Every row comes from one small tree of marks. The marks that hang from a mark follow it in brackets, in alphabetical order. Every link used is in the known rows. Which tree was each row made from?
Each row is shifted at random along 3 fixed directions that mean nothing.
Known rows:
sano{pidez{libar{diliz{deve{gade} dobuk}}}}: 295 26 20 91 69 -157 258 -114 -448 32 -22 464 52 8 32 206 -31 86 89 -43 -91 -198 -254 -159 451 -456 -256 -419 -2 -53 -59 192 -90 329 90 129 -77 95 -100 -136 70 193 -34
fiso{gade{deve pizev} poziza{dobuk{sano}}}: 11 -119 120 89 34 -244 191 -12 -68 85 69 84 163 -85 55 159 100 126 -111 108 -104 -59 -106 14 186 -232 -173 -44 29 -8 80 201 -143 260 115 80 -171 -103 34 -121 178 1 -175
deve{gade{pizev} sano}: 203 197 -87 -139 -77 -217 -36 157 -703 -470 -276 236 -192 67 -67 -69 -96 306 -144 -78 -200 461 71 -340 93 -210 -88 -460 27 84 -8 -146 114 -106 -7 -38 -45 -240 -313 267 78 -216 74
kidu{libar{diliz} pizev}: 251 166 122 18 -71 12 23 -114 -389 31 -119 121 11 -180 261 19 81 167 57 -27 -70 154 -73 -532 245 -220 34 -373 -105 -15 -129 100 95 302 117 -74 -56 -53 -211 33 155 232 45
poziza{dobuk{diliz{deve{gade sano} libar}} fiso pizev}: 230 239 10 -170 -49 -183 -21 16 -447 -407 -140 8 -322 -42 78 -5 -53 55 201 -28 -13 114 243 -182 81 -282 -101 -261 11 35 -148 151 -83 149 135 -36 8 -13 -228 124 -177 -127 -8
pizev{poziza{dobuk fiso{kidu{pidez}}}}: -187 -185 228 266 116 -239 516 52 -169 -110 78 302 198 -1 -53 291 -32 -159 -83 92 -142 -202 14 475 338 -120 -98 38 90 47 178 -5 -206 44 168 196 -95 48 -48 -63 24 -216 -39
poziza{dobuk{diliz libar sano{pidez}} fiso{kidu}}: -179 247 58 -56 30 -331 4 185 -190 -398 -59 49 -229 -161 -49 87 -74 -36 -246 240 -61 119 136 110 -113 -231 -129 126 -27 75 -78 14 -228 102 158 -62 19 -199 -126 87 36 -280 -9
dobuk{diliz{deve{gade}} pidez{libar} sano}: 268 379 12 -78 26 -289 -178 98 -584 -286 -238 95 -354 -102 3 -163 -2 217 -171 113 -147 274 13 -495 -19 -371 -263 -323 -58 82 -90 56 36 175 99 -265 -55 -217 -229 39 69 -9 -12
poziza{dobuk{diliz{deve} libar} fiso pizev}: 92 90 185 -207 119 66 -342 -171 412 277 159 -626 -10 -403 328 18 201 -88 350 61 271 -381 164 -110 -185 -107 219 247 -133 -52 -294 495 -218 512 168 -146 -81 295 159 -163 -249 441 -186
fiso{gade kidu{libar{diliz} pizev} pidez}: 13 -200 503 19 109 -86 -42 -164 294 303 -21 -294 345 -478 62 66 121 -87 -30 177 -53 -213 74 152 -30 86 356 391 -204 69 -151 43 -191 255 150 -309 -157 252 134 -19 23 -23 52
deve{diliz{dobuk{pidez}} gade libar}: 484 41 322 -126 261 -274 -139 -40 -317 71 -112 -132 115 -164 46 -31 28 66 202 77 72 -218 117 -167 89 -304 24 -150 35 -8 -231 259 -64 282 -7 -170 -278 173 -33 -83 -179 264 -34
dobuk{libar sano{pidez}}: 105 284 -55 80 5 -267 123 104 -558 -278 -110 410 -122 22 15 49 -35 173 -265 96 -89 209 -168 -296 175 -463 -347 -380 -1 19 53 33 -1 160 37 78 -17 -256 -180 -11 222 27 17
diliz{deve{gade{pizev}}}: 94 -346 135 -53 218 -64 121 -89 223 363 198 -93 320 -77 -40 213 52 -29 138 -75 24 -509 -63 314 164 -87 98 117 -23 23 -63 251 -278 177 44 134 -170 300 196 -172 -134 147 -149
sano{pidez{libar{diliz{deve{gade{pizev{poziza}}} dobuk}}}}: 167 -162 108 18 195 -38 136 -201 -15 292 118 161 230 -127 13 232 32 29 150 -19 -42 -446 -185 77 353 -305 83 -145 -74 -85 -147 261 -180 359 137 130 -227 363 57 -147 -68 317 -80
diliz{deve{gade{pizev}} dobuk{pidez} libar}: 147 -120 52 -255 181 90 -134 -166 294 286 105 -238 30 -127 -122 -14 102 -37 187 -17 33 -484 86 242 -45 -100 139 164 -159 52 -125 263 -224 166 103 -74 -121 436 191 -113 -317 108 -18
sano{pidez{libar{diliz{dobuk}}}}: 114 294 -81 -137 -69 78 -221 -98 -276 -123 -163 76 -167 -192 92 -58 9 169 10 -40 -57 142 -89 -361 18 -195 56 -277 -147 -33 -148 1 59 202 93 -147 40 67 -142 121 29 169 73
libar{diliz{deve{gade sano} dobuk{pidez}}}: 270 174 46 -160 73 -251 -23 50 -571 -309 -205 168 -204 27 -174 -55 -118 132 -23 6 -141 80 97 -70 118 -225 -114 -220 -11 94 -137 -43 -79 -43 124 -99 -112 18 -221 165 -144 -206 42
poziza{dobuk{diliz libar pidez{sano}} pizev}: -400 -290 149 12 283 -274 145 86 501 149 309 -328 128 -213 -164 297 -44 -322 -36 229 93 -658 109 851 -122 108 44 691 47 95 -140 184 -571 140 181 103 -105 221 177 -90 -259 -193 -312
gade{deve{sano} pizev}: 68 -7 -3 -349 42 88 -372 16 110 57 -48 -333 25 -197 69 -42 56 212 80 -103 -27 20 145 -172 -177 44 312 0 -85 -11 -178 74 -59 59 79 -100 -109 121 31 153 -123 104 -60
libar{diliz{deve{sano}}}: 52 102 -15 -120 -17 -126 -7 37 -395 -294 -158 114 -147 -2 -134 -20 -137 126 -74 -93 -149 117 66 39 46 -46 19 -133 -31 78 -96 -174 -112 -159 119 -34 -9 -2 -190 245 -89 -263 25
gade{pizev{poziza{fiso{pidez}}}}: -22 207 -31 -41 -138 -70 -21 58 -384 -360 -188 169 -145 -55 50 -80 34 222 -221 -20 -209 432 38 -238 40 -157 -3 -317 -83 75 121 -135 93 -17 85 -105 -10 -146 -191 164 128 -129 144
pidez{libar{diliz{deve}}}: -172 -115 29 -132 73 68 -85 -80 235 86 45 -219 -17 -202 -151 31 -62 -69 18 -107 -65 -315 41 390 -113 180 262 285 -135 72 -161 -84 -277 -69 141 -83 20 291 54 136 -226 -152 -64
dobuk{libar{diliz{deve{gade{pizev{poziza}} sano}}} pidez}: 138 -40 176 -63 238 -326 30 39 -264 -66 -28 42 41 -86 -160 61 -66 84 -96 93 -113 -168 49 108 135 -223 59 -32 -31 62 -180 59 -204 63 138 5 -299 104 -92 72 -121 -68 -59
sano{pidez{libar{diliz{deve{gade{pizev}} dobuk}}}}: 186 -103 61 -208 143 79 -148 -197 186 322 87 -115 135 -251 56 145 58 37 232 -54 36 -419 -84 -22 110 -177 211 6 -143 -65 -274 277 -193 370 110 -18 -127 391 118 -75 -159 315 -69
gade{deve{diliz{dobuk} libar sano} pizev{poziza}}: 174 -192 222 -213 241 -121 -57 -21 -33 72 -12 -186 168 -97 -89 75 -39 75 187 -27 -55 -314 246 220 67 -60 292 21 68 -63 -232 122 -198 29 117 28 -336 298 -25 98 -300 34 -88
diliz{deve{gade sano}}: 476 278 66 -114 -3 -143 -168 -13 -682 -228 -274 109 -128 -25 99 -142 7 295 71 -91 -59 291 21 -580 131 -346 -109 -530 -20 13 -71 68 164 125 7 -149 -95 -68 -211 90 17 153 42
libar{diliz{deve{gade{pizev} sano} dobuk{pidez}}}: 185 26 21 -252 98 -177 -72 29 -280 -157 -99 27 -118 -26 -173 9 -78 118 14 1 -124 -57 121 50 59 -136 32 -66 -37 80 -192 21 -168 -6 138 -55 -147 113 -122 152 -199 -182 1
pizev{poziza{fiso{gade}}}: 86 20 257 31 103 -52 -104 -89 -42 105 -8 -157 164 -228 127 -37 107 78 17 -33 -14 -19 -28 -100 66 -112 166 -71 -114 12 -4 104 9 176 90 -136 -152 161 38 -30 45 233 -10
poziza{dobuk{pidez{libar}} fiso{kidu} pizev}: -120 85 46 32 -48 -138 5 28 -29 -216 -7 -64 -101 -187 165 107 72 -41 18 98 -2 17 73 11 -53 -117 -53 9 -6 35 6 145 -132 277 111 -71 60 -34 -56 -19 -20 -51 -61
fiso{gade kidu{libar} pidez poziza{pizev}}: -32 -101 384 265 -26 -283 241 -115 -59 -23 -93 33 250 -257 31 63 132 -50 -214 263 -127 29 5 172 58 -105 -46 151 -68 90 160 7 -123 200 54 -236 -72 -33 39 -113 202 -215 57
sano{pidez{libar{diliz}}}: -219 -20 -28 -123 52 -36 -70 34 50 -111 -16 -19 -14 -195 -141 106 -127 -32 -120 -29 -89 -110 -13 287 -81 74 222 171 -106 63 -150 -171 -224 -52 83 -33 51 133 -20 197 -84 -189 13
dobuk{diliz{deve} libar pidez sano}: -37 96 130 -127 219 -220 -164 56 117 64 57 -262 -116 -196 -131 -50 25 -44 -164 205 6 -268 96 184 -212 -127 -38 318 -102 105 -155 140 -304 108 163 -166 -120 70 72 -65 -149 -45 -114
kidu{pidez{libar{diliz{deve dobuk}} sano} pizev{poziza}}: 247 193 75 57 -70 123 57 -213 -406 59 -146 231 -132 -159 171 -15 90 161 116 -39 -182 41 -109 -485 342 -255 -50 -421 -128 -44 -84 93 114 337 258 -118 -72 162 -241 34 42 255 12
kidu{pidez pizev{poziza{dobuk{sano} fiso{gade{deve}}}}}: 52 18 358 -250 150 73 -310 -42 276 188 11 -530 56 -443 184 -30 144 -20 178 69 27 -113 275 -142 -97 35 429 268 -165 10 -227 202 -57 292 251 -224 -198 282 69 80 -182 182 -41
diliz{deve{libar sano} dobuk}: 418 254 13 -40 -39 -119 60 -47 -713 -289 -242 304 -198 116 4 -103 -19 223 76 -88 -110 155 40 -357 225 -385 -250 -560 45 -17 0 49 93 55 56 -36 -63 -25 -263 71 -54 18 73

Write each row's tree:
146 25 14 -184 104 -99 -156 -38 -4 96 -1 -93 -93 -155 -28 -9 55 99 16 43 -73 -166 15 -80 -22 -196 -28 -22 -121 61 -134 186 -175 218 125 -145 -94 127 36 -53 -81 68 -78 -> dobuk{diliz{deve{gade{pizev}} libar} pidez{sano}}
383 486 55 -268 27 -68 -510 -33 -390 -147 -246 -161 -235 -262 202 -207 89 269 15 99 43 271 70 -740 -160 -384 29 -314 -153 -37 -248 171 108 318 64 -323 -71 -49 -124 53 9 342 66 -> dobuk{diliz{deve{sano{pidez}}} libar}
158 266 -5 -347 64 80 -421 -58 -59 -103 -159 -256 -274 -237 -98 -177 -13 70 69 -15 6 -31 154 -141 -224 -118 177 33 -183 41 -231 41 -38 86 89 -280 3 252 -27 164 -262 29 61 -> diliz{deve{gade} dobuk{sano{pidez{libar}}}}
133 -230 110 -54 139 -170 118 -44 -108 105 43 73 154 -93 -67 206 -74 70 93 -96 -97 -310 -48 149 234 -118 75 -62 16 -7 -193 90 -250 122 107 107 -171 186 -34 54 -105 -16 -148 -> pidez{libar{diliz{deve{gade{pizev} sano}}}}
65 -116 79 -352 163 -65 -250 45 180 86 -1 -313 -10 -196 -69 33 0 61 123 10 -52 -273 222 147 -154 27 219 185 -8 8 -257 134 -254 99 126 -127 -171 218 44 89 -282 -26 -114 -> gade{deve{diliz{dobuk{pidez{sano}}} libar} pizev}
-73 -276 361 -117 157 60 -44 -76 496 346 146 -371 324 -356 100 176 119 -176 145 57 45 -404 167 306 -59 145 381 441 -130 67 -137 170 -274 220 141 -106 -81 358 203 -69 -166 68 -24 -> poziza{fiso{kidu{pidez pizev}}}
206 8 -5 -260 84 -118 -40 -12 -272 -128 -78 130 -28 -38 -118 114 -103 118 74 -40 -86 -82 52 13 148 -211 81 -140 -42 13 -220 47 -163 67 105 42 -116 162 -95 141 -154 -78 31 -> libar{diliz{deve{gade{pizev} sano{pidez}} dobuk}}
-88 176 121 -151 108 15 -329 -36 35 -63 -71 -437 -89 -275 3 -148 32 15 5 67 37 10 194 54 -240 78 318 179 -128 44 -143 -7 -34 26 125 -235 -109 165 -26 138 -174 70 -27 -> pizev{poziza{dobuk{diliz}}}
62 164 -17 -103 63 -321 136 172 -586 -488 -185 315 -192 88 -258 63 -200 55 -158 89 -148 111 132 165 83 -243 -159 -155 93 67 -76 -143 -141 -142 56 43 -40 -110 -264 211 -98 -371 73 -> deve{diliz{dobuk{libar}} sano{pidez}}
171 104 42 -76 111 -131 -102 -58 -203 14 -58 22 -108 -116 -25 -57 57 151 -44 66 -127 -48 -11 -173 73 -282 -44 -185 -121 44 -71 145 -69 205 146 -144 -169 103 -49 -44 -23 117 -38 -> dobuk{diliz{deve{gade{pizev{poziza}}} libar} pidez{sano}}
255 413 -89 -228 -79 -149 -256 67 -542 -358 -244 -34 -406 -89 83 -176 18 280 -43 39 -89 411 123 -571 -51 -306 -126 -354 -68 46 -125 86 105 159 109 -192 -38 -225 -260 144 23 -5 0 -> poziza{dobuk{diliz{deve{gade{pizev}}} sano}}
